Below are the code and all the weights of a small trained network. Each question names an input and a target symbol and asks about switching units off, where a switched-off unit gives its printed mean instead of its output.

import numpy as np


def w(rows, s, z=0):
    codes = np.array(rows[::2]) - 128.0
    scale = np.full(codes.shape[1], s)
    scale[-1] = z or s
    return codes * scale


def f(y):
    return np.maximum(y, 0)


def softmax(a):
    e = np.exp(a - a.max(-1, keepdims=True))
    return e / e.sum(-1, keepdims=True)


def log_softmax(a):
    a = a - a.max(-1, keepdims=True)
    return a - np.log(np.exp(a).sum(-1, keepdims=True))


def net(x, mask):
    ids = ['ΓΞΠΣβεζλμφψω'.index(c) for c in x.split()]
    T = len(ids)
    res = E[ids] + P[:T]
    u = 0
    for l in range(2):
        r = res
        for j in range(2):
            rows = slice(3 * j, 3 * j + 3)
            q, k, v = (r @ M[l][rows].T for M in (Q, K, V))
            z = softmax(np.where(np.tri(T) > 0, q @ k.T / 3**0.5, -1e9)) @ v
            o = O[l][rows]
            res = res + np.where(mask[u + j], z, o[:, -1]) @ o[:, :-1]
        u += 2
        y = f(res @ A[l][:, :-1].T + A[l][:, -1])
        res = res + np.where(mask[u : u + 4], y, B[l][:, -1]) @ B[l][:, :-1]
        u += 4
    return log_softmax(res[-1] @ U[:, :-1].T + U[:, -1])


Q, K, V, O, A, B = {}, {}, {}, {}, {}, {}
E = w([
[144,92,185,133],'Γ',
[183,196,152,154],'Ξ',
[88,85,163,97],'Π',
[167,160,204,99],'Σ',
[106,189,163,61],'β',
[100,159,62,120],'ε',
[119,218,93,87],'ζ',
[203,98,180,206],'λ',
[204,2,160,73],'μ',
[165,97,39,222],'φ',
[112,126,17,158],'ψ',
[17,104,108,44],'ω',
],0.007)
P = w([
[60,105,211,210],'0',
[108,117,153,159],'1',
[129,118,120,114],'2',
[166,142,107,77],'3',
[209,155,85,52],'4',
[233,144,58,47],'5',
[252,160,71,44],'6',
[239,165,78,55],'7',
],0.0022)
Q[0] = w([
[176,134,119,139],'0.h0',
[79,128,116,97],'0.h0',
[150,150,104,125],'0.h0',
[164,184,135,6],'0.h1',
[61,74,80,88],'0.h1',
[176,122,4,160],'0.h1',
],0.027)
K[0] = w([
[133,70,131,112],'0.h0',
[132,177,143,166],'0.h0',
[118,98,167,152],'0.h0',
[181,129,92,6],'0.h1',
[35,115,71,120],'0.h1',
[136,194,18,183],'0.h1',
],0.026)
V[0] = w([
[240,66,86,12],'0.h0',
[128,156,110,119],'0.h0',
[181,109,99,85],'0.h0',
[153,205,233,103],'0.h1',
[176,164,103,119],'0.h1',
[184,108,121,166],'0.h1',
],0.011)
O[0] = w([
[234,133,58,38,251],'0.h0',
[139,112,123,130,101],'0.h0',
[166,123,113,93,170],'0.h0',
[125,177,254,130,167],'0.h1',
[62,113,149,197,158],'0.h1',
[157,138,115,174,158],'0.h1',
],0.0097,0.0023)
A[0] = w([
[74,10,149,117,255],'0.n0',
[74,61,187,57,177],'0.n1',
[40,207,119,63,139],'0.n2',
[54,154,125,140,120],'0.n3',
],0.012,0.0032)
B[0] = w([
[165,3,55,98,235],'0.n0',
[187,161,140,41,252],'0.n1',
[116,230,94,74,235],'0.n2',
[42,133,136,139,177],'0.n3',
],0.012,0.003)
Q[1] = w([
[47,152,204,139],'1.h0',
[7,106,137,231],'1.h0',
[171,115,231,203],'1.h0',
[129,90,77,186],'1.h1',
[101,56,208,181],'1.h1',
[251,222,61,127],'1.h1',
],0.013)
K[1] = w([
[60,195,144,111],'1.h0',
[9,104,87,130],'1.h0',
[64,116,218,169],'1.h0',
[102,83,92,146],'1.h1',
[135,86,207,144],'1.h1',
[202,170,19,140],'1.h1',
],0.015)
V[1] = w([
[49,179,81,148],'1.h0',
[33,67,148,95],'1.h0',
[84,185,56,92],'1.h0',
[134,90,132,148],'1.h1',
[138,80,254,82],'1.h1',
[167,158,129,185],'1.h1',
],0.0084)
O[1] = w([
[251,216,30,176,1],'1.h0',
[143,85,21,106,87],'1.h0',
[161,247,89,210,137],'1.h0',
[133,80,152,147,99],'1.h1',
[253,170,229,4,77],'1.h1',
[167,156,119,222,75],'1.h1',
],0.0051,0.0077)
A[1] = w([
[207,71,124,237,2],'1.n0',
[221,38,197,167,169],'1.n1',
[88,166,249,230,151],'1.n2',
[163,110,166,89,136],'1.n3',
],0.012,0.0029)
B[1] = w([
[200,94,243,157,165],'1.n0',
[41,214,128,190,234],'1.n1',
[253,127,56,158,189],'1.n2',
[121,63,157,121,254],'1.n3',
],0.014,0.0077)
U = w([
[37,139,209,138,252],'Γ',
[232,154,75,135,172],'Ξ',
[155,18,110,33,106],'Π',
[235,130,227,60,66],'Σ',
[145,235,171,60,102],'β',
[61,111,4,183,188],'ε',
[81,241,80,174,129],'ζ',
[131,189,182,217,112],'λ',
[122,131,126,127,56],'μ',
[189,45,169,167,49],'φ',
[131,37,29,188,162],'ψ',
[160,120,18,37,64],'ω',
],0.0039,0.0042)

Each question gives the input, a string of symbols that net reads in full, and the target symbol t.
The units are the heads (3 rows each of Q, K, V and O) and the neurons (one row each of A and B). Each row of codes is followed by its name. A weight is (code - 128) times the scale printed after its matrix; where a second scale follows, it is the last column's (O, A, B and U).
mask holds one flag per unit, layer by layer, with each layer's heads first. A switched-off unit (its flag False) gives its mean, the last column of its rows in O or B, instead of its output. The means were averaged over made-up inputs and are rounded, as every weight is.
A unit's drop is (log p(t) with every unit on - log p(t) with that unit switched off) / (log p(t) with every unit on - log p(t) with every unit switched off).
The circuit of an input: a set's keep is (log p(t) with only the set's units on - log p(t) with every unit switched off) / (log p(t) with every unit on - log p(t) with every unit switched off). Starting from all 12 units, units are removed one at a time, each time the one whose removal leaves the highest keep (on an exact tie, the one counted first), for as long as the keep stays at least 0.8.
circuit, biggest first: the units of the circuit, biggest drop first
top k neurons: the k neurons with the biggest drops, biggest first
top k neurons in layer l: the k neurons of layer l with the biggest drops, biggest first
heads that matter: for each layer, one digit per head in row order, 1 if its drop is at least 0.15 and else 0, layers parted by /
drop of u: that unit's drop, to one decimal
input Π Γ Ξ, target Ξ: heads that matter	11 / 00
input Ξ μ λ, target Γ: top neuron	1.n1
input Σ ε ε, target ε: circuit, biggest first	0.h1; 1.h1; 0.n1; 1.n0
input φ β Σ, target Σ: circuit, biggest first	0.h1; 1.h1; 0.n1; 0.h0
input Ξ ω ψ Σ, target Σ: heads that matter	11 / 01
input Γ β ψ, target ψ: top 2 neurons	0.n0; 1.n1
input β ω μ μ Π, target Π: heads that matter	01 / 01
input Π ω Ξ μ β ω, target Π: circuit, biggest first	0.n0; 1.n1; 1.h0; 0.h1
input λ λ Ξ ω Ξ β, target β: heads that matter	01 / 10
input ψ β ε Π Ξ ω, target ω: heads that matter	01 / 10
input Ξ Ξ ψ β ζ, target ζ: heads that matter	00 / 10
input Ξ ε Γ μ λ, target Γ: top 3 neurons in layer 1	1.n1; 1.n2; 1.n3
input Ξ ε λ, target λ: top 3 neurons	1.n1; 1.n0; 0.n2
input Γ Π Π, target Π: top 2 neurons in layer 1	1.n3; 1.n1
input Π Ξ Ξ μ, target Γ: top neuron in layer 1	1.n1
input Π Ξ Γ, target Γ: top 4 neurons	1.n1; 0.n2; 1.n2; 0.n0
input φ ω λ, target λ: top 3 neurons in layer 1	1.n0; 1.n1; 1.n3
input ω Σ β μ, target Γ: top 3 neurons	1.n1; 1.n2; 0.n3
input ω Σ ψ, target ψ: top 2 neurons in layer 0	0.n0; 0.n1
input μ Ξ ω, target Π: top 4 neurons	0.n0; 0.n1; 1.n1; 1.n3
input ω φ ω β λ Σ Ξ, target Ξ: top 2 neurons in layer 0	0.n0; 0.n1
input Σ Γ Ξ Π β, target β: drop of 0.h1	0.5
input Ξ ζ φ, target φ: drop of 0.h1	0.6
input Σ Π β μ Π Γ, target Γ: drop of 1.h0	0.5
input Γ ε λ ζ, target ζ: drop of 0.n2	0.5
